Below are the code and all the weights of a small trained network. Each question names an input and a target symbol and asks about switching units off, where a switched-off unit gives its printed mean instead of its output.

import numpy as np


def w(rows, s, z=0):
    codes = np.array(rows[::2]) - 128.0
    scale = np.full(codes.shape[1], s)
    scale[-1] = z or s
    return codes * scale


def norm(h):
    return h / np.sqrt((h * h).mean(-1, keepdims=True) + 1e-5)


def f(y):
    return np.maximum(y, 0)


def softmax(a):
    e = np.exp(a - a.max(-1, keepdims=True))
    return e / e.sum(-1, keepdims=True)


def log_softmax(a):
    a = a - a.max(-1, keepdims=True)
    return a - np.log(np.exp(a).sum(-1, keepdims=True))


def net(x, mask):
    ids = ['ΓΞΠΣΦΨβεζμω'.index(c) for c in x.split()]
    T = len(ids)
    res = E[ids] + P[:T]
    r = norm(res)
    for j in range(2):
        rows = slice(2 * j, 2 * j + 2)
        q, k, v = (r @ M[0][rows].T for M in (Q, K, V))
        z = softmax(np.where(np.tri(T) > 0, q @ k.T / 2**0.5, -1e9)) @ v
        o = O[0][rows]
        res = res + np.where(mask[j], z, o[:, -1]) @ o[:, :-1]
    y = f(norm(res) @ A[0][:, :-1].T + A[0][:, -1])
    res = res + np.where(mask[2:18], y, B[0][:, -1]) @ B[0][:, :-1]
    return log_softmax(norm(res)[-1] @ U[:, :-1].T + U[:, -1])


Q, K, V, O, A, B = {}, {}, {}, {}, {}, {}
E = w([
[122,75,254,119],'Γ',
[91,145,141,245],'Ξ',
[68,176,128,106],'Π',
[185,137,105,118],'Σ',
[45,8,163,79],'Φ',
[139,109,134,145],'Ψ',
[111,143,108,114],'β',
[188,172,114,126],'ε',
[155,105,83,116],'ζ',
[131,199,163,154],'μ',
[50,158,222,194],'ω',
],0.0045)
P = w([
[104,106,155,149],'0',
[75,56,136,124],'1',
[147,254,104,129],'2',
[241,38,70,150],'3',
[68,62,127,106],'4',
[145,254,102,125],'5',
[241,28,55,150],'6',
],0.0034)
Q[0] = w([
[71,10,164,33],'H0',
[70,216,98,143],'H0',
[130,76,140,102],'H1',
[67,115,144,87],'H1',
],0.011)
K[0] = w([
[109,80,181,2],'H0',
[51,184,82,179],'H0',
[171,154,25,158],'H1',
[54,168,68,124],'H1',
],0.0098)
V[0] = w([
[164,252,184,42],'H0',
[163,112,174,24],'H0',
[145,159,181,157],'H1',
[111,156,53,221],'H1',
],0.0032)
O[0] = w([
[184,68,201,171,3],'H0',
[187,177,167,134,14],'H0',
[132,81,160,136,186],'H1',
[156,154,122,252,168],'H1',
],0.0037,0.0004)
A[0] = w([
[57,177,185,139,60],'N0',
[87,46,87,134,190],'N1',
[64,109,83,74,174],'N2',
[213,183,130,94,188],'N3',
[144,119,168,214,128],'N4',
[73,159,60,144,94],'N5',
[131,5,146,93,6],'N6',
[180,172,161,35,85],'N7',
[105,44,122,39,156],'N8',
[145,160,202,45,105],'N9',
[191,81,116,72,64],'N10',
[155,95,104,197,193],'N11',
[48,25,195,118,71],'N12',
[131,2,85,218,111],'N13',
[45,195,208,80,2],'N14',
[131,123,220,144,171],'N15',
],0.0051,0.0029)
B[0] = w([
[201,20,134,74,163],'N0',
[176,104,161,176,219],'N1',
[141,88,214,152,202],'N2',
[64,74,139,168,254],'N3',
[108,93,135,57,185],'N4',
[98,184,59,106,171],'N5',
[173,113,32,211,147],'N6',
[132,68,141,47,170],'N7',
[162,184,174,124,194],'N8',
[74,89,68,77,158],'N9',
[61,174,108,73,167],'N10',
[192,157,119,101,219],'N11',
[113,254,72,139,192],'N12',
[208,80,65,72,218],'N13',
[205,107,34,95,158],'N14',
[91,147,88,146,185],'N15',
],0.0046,0.0035)
U = w([
[57,51,124,42,110],'Γ',
[93,248,45,154,122],'Ξ',
[118,153,46,62,36],'Π',
[190,38,185,144,63],'Σ',
[125,194,153,22,165],'Φ',
[113,76,169,236,183],'Ψ',
[55,120,100,171,253],'β',
[221,226,140,186,94],'ε',
[98,80,32,230,15],'ζ',
[111,187,185,147,249],'μ',
[144,116,234,95,142],'ω',
],0.014,0.005)

Each question gives the input, a string of symbols that net reads in full, and the target symbol t.
The units are the heads (2 rows each of Q, K, V and O) and the neurons (one row each of A and B). Each row of codes is followed by its name. A weight is (code - 128) times the scale printed after its matrix; where a second scale follows, it is the last column's (O, A, B and U).
mask holds one flag per unit, heads first, then neurons. A switched-off unit (its flag False) gives its mean, the last column of its rows in O or B, instead of its output. The means were averaged over made-up inputs and are rounded, as every weight is.
A unit's drop is (log p(t) with every unit on - log p(t) with that unit switched off) / (log p(t) with every unit on - log p(t) with every unit switched off).
The circuit of an input: a set's keep is (log p(t) with only the set's units on - log p(t) with every unit switched off) / (log p(t) with every unit on - log p(t) with every unit switched off). Starting from the 12 units with the biggest drops (on a tie, the unit counted first), units are removed one at a time, each time the one whose removal leaves the highest keep (on an exact tie, the one counted first), for as long as the keep stays at least 0.8.
units of the circuit, in order: the units of the circuit, biggest drop first
most important unit: the unit with the biggest drop
k most important neurons: the k neurons with the biggest drops, biggest first
heads that matter: for each layer, one digit per head in row order, 1 if its drop is at least 0.15 and else 0, layers parted by /
drop of u: that unit's drop, to one decimal
input Π Γ Γ ε ζ, target Σ: units of the circuit, in order	[N1]
input β ε ζ Π Ψ ζ, target ζ: 3 most important neurons	[N3 N12 N8]
input Π Ψ ω, target ω: 3 most important neurons	[N0 N12 N4]
input Ξ Ξ ω, target Ξ: units of the circuit, in order	[H0 N14]
input Φ Ψ ε, target Φ: units of the circuit, in order	[N7 H1]
input Σ Ψ μ Π Σ, target ω: 2 most important neurons	[N2 N8]
input Ψ β Ξ ε Ψ, target ε: units of the circuit, in order	[N12 N1 N8]
input Φ β μ, target Φ: units of the circuit, in order	[H1 N7 N12]
input ε Ψ β Γ β ζ, target Γ: 2 most important neurons	[N3 N7]
input β Π ω, target ω: 2 most important neurons	[N12 N0]
input Ψ Ψ Ξ ε Σ, target ω: 4 most important neurons	[N2 N12 N8 N13]
input ω Φ ε Ψ ζ, target Σ: heads that matter	10
input Ξ Ψ μ Π μ, target Π: heads that matter	00
input ε μ Ψ ζ Π Φ, target Φ: 3 most important neurons	[N12 N8 N9]
input ε ε ε Ξ, target Σ: 3 most important neurons	[N12 N4 N13]
input Γ Φ Γ Γ ε ζ, target Γ: heads that matter	01
input Γ ε β, target Γ: most important unit	H1
input ε Π β, target β: 3 most important neurons	[N3 N13 N12]
input Ψ Ψ Ψ β ε Σ, target Σ: 4 most important neurons	[N12 N3 N7 N5]
input Ψ ε Ψ ζ Π, target Φ: 2 most important neurons	[N3 N12]
input Ξ ω Σ, target Ξ: most important unit	N13
input β ε ε ε Π, target Φ: drop of N3	0.7
input Ψ Π Ψ, target Ψ: drop of H0	0.6
input ε β Σ, target Σ: drop of N12	0.8
input Π ζ Ψ Ψ Φ, target Ψ: 4 most important neurons	[N2 N1 N6 N8]
